Below are the code and all the weights of a small trained network. Each question names an input and a class and asks about switching units off, where a switched-off unit gives its printed mean instead of its output.

import numpy as np


def w(rows, s, z=0):
    codes = np.array(rows[::2]) - 128.0
    scale = np.full(codes.shape[1], s)
    scale[-1] = z or s
    return codes * scale


def norm(h):
    return h / np.sqrt((h * h).mean(-1, keepdims=True) + 1e-5)


def f(y):
    return y / 2 * (1 + np.tanh(0.7978845608 * (y + 0.044715 * y**3)))


def log_softmax(a):
    a = a - a.max(-1, keepdims=True)
    return a - np.log(np.exp(a).sum(-1, keepdims=True))


def net(x, mask):
    res = np.array(x, float).reshape(1, 7) / 4 @ E
    u = 0
    for l in range(4):
        y = f(norm(res) @ A[l][:, :-1].T + A[l][:, -1])
        res = res + np.where(mask[u : u + 6], y, B[l][:, -1]) @ B[l][:, :-1]
        u += 6
    return log_softmax(norm(res)[-1] @ U[:, :-1].T + U[:, -1])


A, B = {}, {}
E = w([
[127,130,129,125,128],'x0',
[184,108,147,45,39],'x1',
[82,7,185,179,103],'x2',
[130,122,128,130,132],'x3',
[22,144,150,47,146],'x4',
[91,79,4,125,82],'x5',
[190,42,109,63,223],'x6',
],0.0014)
A[0] = w([
[107,181,182,181,63,103],'L0N0',
[147,219,146,124,106,19],'L0N1',
[153,245,155,126,96,34],'L0N2',
[93,163,121,172,114,124],'L0N3',
[162,254,148,116,102,30],'L0N4',
[130,194,139,124,114,2],'L0N5',
],0.00082,0.0044)
B[0] = w([
[132,105,100,132,158,92],'L0N0',
[116,18,16,176,220,14],'L0N1',
[125,36,45,172,203,25],'L0N2',
[137,119,123,114,138,124],'L0N3',
[127,30,39,178,206,23],'L0N4',
[110,7,1,177,231,6],'L0N5',
],0.0026,0.0013)
A[1] = w([
[185,46,116,60,230,254],'L1N0',
[78,148,105,207,220,142],'L1N1',
[77,148,105,211,222,142],'L1N2',
[101,73,170,156,102,153],'L1N3',
[88,85,2,121,77,167],'L1N4',
[93,92,25,122,86,135],'L1N5',
],0.0049,0.00095)
B[1] = w([
[45,237,130,231,3,253],'L1N0',
[188,98,148,49,46,152],'L1N1',
[190,98,151,42,36,160],'L1N2',
[139,147,92,112,158,184],'L1N3',
[171,174,249,138,186,148],'L1N4',
[167,164,230,140,173,81],'L1N5',
],0.0049,0.00045)
A[2] = w([
[143,126,146,132,119,127],'L2N0',
[106,1,35,100,180,1],'L2N1',
[243,168,118,173,148,140],'L2N2',
[171,114,156,114,80,122],'L2N3',
[237,205,65,146,156,135],'L2N4',
[132,127,132,130,125,128],'L2N5',
],0.0015,0.0036)
B[2] = w([
[126,135,136,121,126,134],'L2N0',
[128,101,227,252,31,9],'L2N1',
[69,115,133,93,156,154],'L2N2',
[125,140,141,98,107,143],'L2N3',
[74,96,118,114,155,154],'L2N4',
[127,130,130,126,127,130],'L2N5',
],0.0027,0.0014)
A[3] = w([
[131,118,120,132,125,81],'L3N0',
[135,106,98,121,141,4],'L3N1',
[97,78,165,154,118,50],'L3N2',
[253,133,93,218,109,102],'L3N3',
[76,14,184,178,108,180],'L3N4',
[85,163,133,79,134,192],'L3N5',
],0.0045,0.0031)
B[3] = w([
[114,168,145,102,112,99],'L3N0',
[128,234,178,92,69,75],'L3N1',
[147,224,122,90,126,89],'L3N2',
[1,85,131,74,168,133],'L3N3',
[185,218,43,101,169,123],'L3N4',
[150,63,94,180,147,254],'L3N5',
],0.0049,0.003)
U = w([
[78,190,128,219,37,130],'0',
[176,153,251,140,209,111],'1',
[194,71,129,43,31,98],'2',
[169,188,2,109,204,83],'3',
[127,79,109,162,151,252],'4',
[35,73,114,93,180,91],'5',
],0.009,0.0027)

Each question gives the input, the list of numbers given to net, and the class t.
The units are the neurons (one row each of A and B). Each row of codes is followed by its name. A weight is (code - 128) times the scale printed after its matrix; where a second scale follows, it is the last column's (A, B and U).
mask holds one flag per neuron, layer by layer. A switched-off neuron (its flag False) gives its mean, the last column of its row in B, instead of its output. The means were averaged over made-up inputs and are rounded, as every weight is.
A unit's drop is (log p(t) with every unit on - log p(t) with that unit switched off) / (log p(t) with every unit on - log p(t) with every unit switched off).
The circuit of an input: a set's keep is (log p(t) with only the set's units on - log p(t) with every unit switched off) / (log p(t) with every unit on - log p(t) with every unit switched off). Starting from the 12 units with the biggest drops (on a tie, the unit counted first), units are removed one at a time, each time the one whose removal leaves the highest keep (on an exact tie, the one counted first), for as long as the keep stays at least 0.8.
units of the circuit, in order: the units of the circuit, biggest drop first
unit that matters most: the unit with the biggest drop
top k neurons: the k neurons with the biggest drops, biggest first
k most important neurons of layer l: the k neurons of layer l with the biggest drops, biggest first
input [3,1,6,-1,-8,3,-7], class 5: unit that matters most : L3N3
input [-8,-8,5,-6,-7,-6,3], class 2: top 2 neurons : (L1N2 L1N1)
input [7,-1,-7,-3,-4,7,-3], class 1: 2 most important neurons of layer 1 : (L1N4 L1N5)
input [-4,-5,-4,-1,2,6,-4], class 1: units of the circuit, in order : (L1N4 L1N5 L1N0)
input [-2,5,4,-4,8,-7,-5], class 5: 4 most important neurons of layer 1 : (L1N0 L1N4 L1N5 L1N2)
input [8,2,-3,-7,8,-2,-5], class 5: units of the circuit, in order : (L1N0 L3N5 L1N2)
input [6,-3,7,-6,-4,-3,-4], class 3: units of the circuit, in order : (L3N4 L1N0)
input [-1,-2,4,4,1,8,-4], class 1: units of the circuit, in order : (L1N4 L1N5)
input [-2,0,-7,2,-3,-4,-5], class 3: top 2 neurons : (L1N0 L1N4)
input [7,-8,-5,-8,5,0,7], class 2: units of the circuit, in order : (L1N2 L1N1)
input [-3,-6,-2,-5,5,6,-4], class 1: top 4 neurons : (L1N4 L1N5 L1N0 L3N3)
input [-8,4,7,-1,2,-3,-6], class 3: 2 most important neurons of layer 1 : (L1N0 L1N2)
input [-7,5,6,2,5,-6,-5], class 1: top 2 neurons : (L1N0 L1N2)
input [1,-4,8,-7,6,3,1], class 3: units of the circuit, in order : (L3N4)
input [-2,-4,-6,-7,3,1,3], class 4: units of the circuit, in order : (L3N5 L3N4 L1N3)
input [4,-6,-3,-6,-3,-3,-2], class 2: 2 most important neurons of layer 1 : (L1N2 L1N1)
input [-5,-5,3,-4,3,-6,6], class 0: top 3 neurons : (L1N0 L1N4 L1N5)
input [3,0,8,8,-5,7,-3], class 3: 2 most important neurons of layer 3 : (L3N4 L3N2)
input [-1,5,0,-7,5,-1,-6], class 4: top 2 neurons : (L1N0 L3N5)
input [4,3,2,-7,4,-6,2], class 4: unit that matters most : L1N4
input [6,-8,6,5,4,7,-4], class 2: top 3 neurons : (L1N2 L1N1 L1N0)
input [-6,-2,8,5,-6,-1,8], class 0: top 2 neurons : (L1N0 L3N5)
input [-3,1,6,4,0,3,-3], class 3: top 2 neurons : (L3N4 L1N0)
input [-3,-6,1,6,6,-8,8], class 0: top 4 neurons : (L1N0 L1N4 L1N5 L3N3)
input [-6,-1,3,6,3,-4,-4], class 4: 3 most important neurons of layer 1 : (L1N0 L1N4 L1N5)
input [2,-5,-4,-2,-2,0,-4], class 2: 3 most important neurons of layer 1 : (L1N2 L1N1 L1N0)
input [-6,-8,1,-1,6,-6,5], class 2: most important neuron of layer 3 : (L3N3)
